Below are the code and all the weights of a small trained network. Each question names an input and a class and asks about switching units off, where a switched-off unit gives its printed mean instead of its output.

import numpy as np


def w(rows, s, z=0):
    codes = np.array(rows[::2]) - 128.0
    scale = np.full(codes.shape[1], s)
    scale[-1] = z or s
    return codes * scale


def norm(h):
    return h / np.sqrt((h * h).mean(-1, keepdims=True) + 1e-5)


def f(y):
    return y / 2 * (1 + np.tanh(0.7978845608 * (y + 0.044715 * y**3)))


def log_softmax(a):
    a = a - a.max(-1, keepdims=True)
    return a - np.log(np.exp(a).sum(-1, keepdims=True))


def net(x, mask):
    res = np.array(x, float).reshape(1, 5) / 4 @ E
    u = 0
    for l in range(3):
        y = f(norm(res) @ A[l][:, :-1].T + A[l][:, -1])
        res = res + np.where(mask[u : u + 13], y, B[l][:, -1]) @ B[l][:, :-1]
        u += 13
    return log_softmax(norm(res)[-1] @ U[:, :-1].T + U[:, -1])


A, B = {}, {}
E = w([
[162,223,186,118,131,64,115,115],'x0',
[116,141,121,244,191,165,86,73],'x1',
[130,127,129,129,128,128,127,128],'x2',
[117,129,204,111,250,161,125,144],'x3',
[131,125,128,129,129,125,129,129],'x4',
],0.011)
A[0] = w([
[110,104,150,110,152,187,148,171,61],'0.n0',
[138,102,162,171,102,161,97,150,72],'0.n1',
[109,111,194,40,157,149,130,193,86],'0.n2',
[89,96,123,85,124,157,170,136,107],'0.n3',
[124,93,67,154,66,137,103,141,125],'0.n4',
[163,162,129,156,97,68,146,70,3],'0.n5',
[102,144,100,107,127,126,104,124,109],'0.n6',
[179,199,173,114,179,83,142,109,29],'0.n7',
[186,255,185,126,118,57,101,77,209],'0.n8',
[113,149,106,125,63,86,149,138,152],'0.n9',
[132,104,176,190,193,140,110,121,81],'0.n10',
[123,147,107,238,97,133,78,9,47],'0.n11',
[140,81,138,63,71,108,120,178,100],'0.n12',
],0.0096,0.0049)
B[0] = w([
[154,116,66,72,161,100,78,152,146],'0.n0',
[105,149,126,105,118,93,132,118,127],'0.n1',
[169,58,96,148,141,75,94,238,177],'0.n2',
[177,132,81,138,151,146,147,148,153],'0.n3',
[142,89,127,150,109,91,181,79,181],'0.n4',
[154,175,56,133,159,190,106,178,146],'0.n5',
[152,114,144,147,112,133,134,123,125],'0.n6',
[98,78,165,153,85,113,193,122,171],'0.n7',
[205,223,165,127,121,129,102,152,249],'0.n8',
[120,117,75,143,81,151,136,95,176],'0.n9',
[93,107,128,95,112,200,148,47,177],'0.n10',
[149,115,108,215,135,98,125,254,201],'0.n11',
[158,159,115,167,170,201,180,45,179],'0.n12',
],0.0087,0.011)
A[1] = w([
[10,86,102,227,155,142,80,93,108],'1.n0',
[142,100,149,124,134,157,127,96,126],'1.n1',
[220,158,176,131,93,78,177,201,146],'1.n2',
[158,211,207,67,180,89,112,161,109],'1.n3',
[168,205,95,165,3,64,92,39,127],'1.n4',
[169,124,187,37,129,60,7,163,93],'1.n5',
[103,102,63,170,76,105,180,120,60],'1.n6',
[139,132,227,110,186,111,184,146,25],'1.n7',
[148,249,146,155,31,105,124,140,45],'1.n8',
[126,193,226,130,156,143,76,36,2],'1.n9',
[161,194,74,50,36,179,179,18,85],'1.n10',
[124,189,208,196,135,122,79,58,91],'1.n11',
[75,95,88,112,90,126,140,225,61],'1.n12',
],0.008,0.0038)
B[1] = w([
[79,156,140,47,82,86,89,86,196],'1.n0',
[120,160,116,122,131,124,147,142,135],'1.n1',
[37,147,143,92,78,153,86,134,254],'1.n2',
[66,32,156,149,69,81,174,104,212],'1.n3',
[122,126,95,68,254,159,99,168,241],'1.n4',
[140,85,127,91,48,169,185,123,168],'1.n5',
[151,131,217,164,81,131,150,110,183],'1.n6',
[89,146,151,138,109,141,167,175,153],'1.n7',
[139,144,91,95,181,152,60,120,225],'1.n8',
[89,39,129,189,177,117,207,132,167],'1.n9',
[195,160,211,83,148,155,99,79,211],'1.n10',
[199,90,54,144,212,143,217,134,188],'1.n11',
[140,93,117,161,147,106,156,101,144],'1.n12',
],0.0091,0.007)
A[2] = w([
[138,182,169,188,123,153,119,195,79],'2.n0',
[44,139,139,117,202,149,96,76,44],'2.n1',
[74,108,144,230,71,39,156,100,2],'2.n2',
[180,68,142,121,147,127,105,144,64],'2.n3',
[47,146,141,87,183,181,41,74,43],'2.n4',
[72,32,131,126,168,120,210,124,97],'2.n5',
[60,103,194,174,2,67,124,185,77],'2.n6',
[187,161,155,59,181,154,146,139,168],'2.n7',
[151,137,77,121,213,201,128,62,152],'2.n8',
[201,125,187,174,130,153,222,59,44],'2.n9',
[142,86,140,159,138,219,92,128,125],'2.n10',
[136,78,95,193,44,115,138,144,73],'2.n11',
[129,171,174,147,168,69,155,141,85],'2.n12',
],0.0095,0.0051)
B[2] = w([
[144,101,68,142,112,159,160,132,168],'2.n0',
[38,179,76,108,106,228,191,119,159],'2.n1',
[107,36,5,147,249,55,1,74,169],'2.n2',
[157,144,71,119,145,100,147,92,139],'2.n3',
[28,212,106,69,64,176,141,58,181],'2.n4',
[158,248,58,151,193,158,53,161,222],'2.n5',
[50,77,189,159,53,36,118,94,206],'2.n6',
[103,60,124,164,127,55,78,72,235],'2.n7',
[59,99,225,81,39,74,146,179,254],'2.n8',
[154,105,110,193,128,203,249,87,208],'2.n9',
[127,106,98,65,89,51,177,74,178],'2.n10',
[118,150,219,101,140,27,61,44,178],'2.n11',
[93,48,113,197,115,151,156,134,138],'2.n12',
],0.007,0.0066)
U = w([
[191,80,121,114,64,159,215,29,86],'0',
[169,59,37,64,208,112,112,205,132],'1',
[169,213,179,11,110,138,15,93,9],'2',
[71,84,225,104,47,60,135,195,164],'3',
[100,65,97,207,110,31,46,67,216],'4',
[5,162,89,61,122,192,127,82,114],'5',
[195,226,88,224,145,134,52,225,189],'6',
[98,109,159,224,209,170,198,136,158],'7',
],0.018,0.0012)

Each question gives the input, the list of numbers given to net, and the class t.
The units are the neurons (one row each of A and B). Each row of codes is followed by its name. A weight is (code - 128) times the scale printed after its matrix; where a second scale follows, it is the last column's (A, B and U).
mask holds one flag per neuron, layer by layer. A switched-off neuron (its flag False) gives its mean, the last column of its row in B, instead of its output. The means were averaged over made-up inputs and are rounded, as every weight is.
A unit's drop is (log p(t) with every unit on - log p(t) with that unit switched off) / (log p(t) with every unit on - log p(t) with every unit switched off).
The circuit of an input: a set's keep is (log p(t) with only the set's units on - log p(t) with every unit switched off) / (log p(t) with every unit on - log p(t) with every unit switched off). Starting from the 12 units with the biggest drops (on a tie, the unit counted first), units are removed one at a time, each time the one whose removal leaves the highest keep (on an exact tie, the one counted first), for as long as the keep stays at least 0.8.
circuit, biggest first: the units of the circuit, biggest drop first
most important unit: the unit with the biggest drop
top k neurons: the k neurons with the biggest drops, biggest first
k most important neurons of layer l: the k neurons of layer l with the biggest drops, biggest first
drop when u is switched off: that unit's drop, to one decimal
input [1,-1,4,8,8], class 3: top 2 neurons	0.n2, 1.n4
input [-6,0,4,5,6], class 1: circuit, biggest first	0.n0
input [6,0,-5,6,8], class 3: top 3 neurons	0.n12, 0.n2, 1.n2
input [-1,1,-8,8,1], class 5: top 2 neurons	0.n10, 0.n8
input [-8,1,8,-2,5], class 4: top 2 neurons	0.n8, 0.n10
input [0,5,0,2,7], class 5: top 3 neurons	0.n8, 1.n0, 0.n10
input [-8,0,3,6,-7], class 1: top 3 neurons	0.n2, 0.n0, 1.n2
input [0,4,0,6,6], class 5: top 3 neurons	0.n8, 0.n10, 1.n0
input [0,-3,-2,0,6], class 0: top 2 neurons	0.n12, 0.n8
input [0,-8,7,1,-3], class 1: 4 most important neurons of layer 0	0.n2, 0.n12, 0.n8, 0.n10
input [-7,1,-4,-2,-4], class 4: top 4 neurons	0.n8, 0.n10, 0.n12, 2.n2
input [0,-6,6,2,6], class 1: top 2 neurons	0.n2, 0.n8
input [0,8,7,8,6], class 5: top 3 neurons	0.n8, 0.n10, 1.n0
input [-2,-1,1,8,-6], class 1: circuit, biggest first	0.n2
input [0,2,4,3,-6], class 5: top 2 neurons	0.n8, 0.n10
input [3,-5,-8,-1,-6], class 2: drop when 0.n9 is switched off	0.0
input [1,3,1,-4,1], class 6: drop when 0.n11 is switched off	0.4
input [2,-3,-1,-8,6], class 2: drop when 1.n4 is switched off	0.1
input [8,3,4,-8,-4], class 6: drop when 0.n11 is switched off	0.2
input [1,-5,-7,-4,7], class 2: most important unit	1.n4
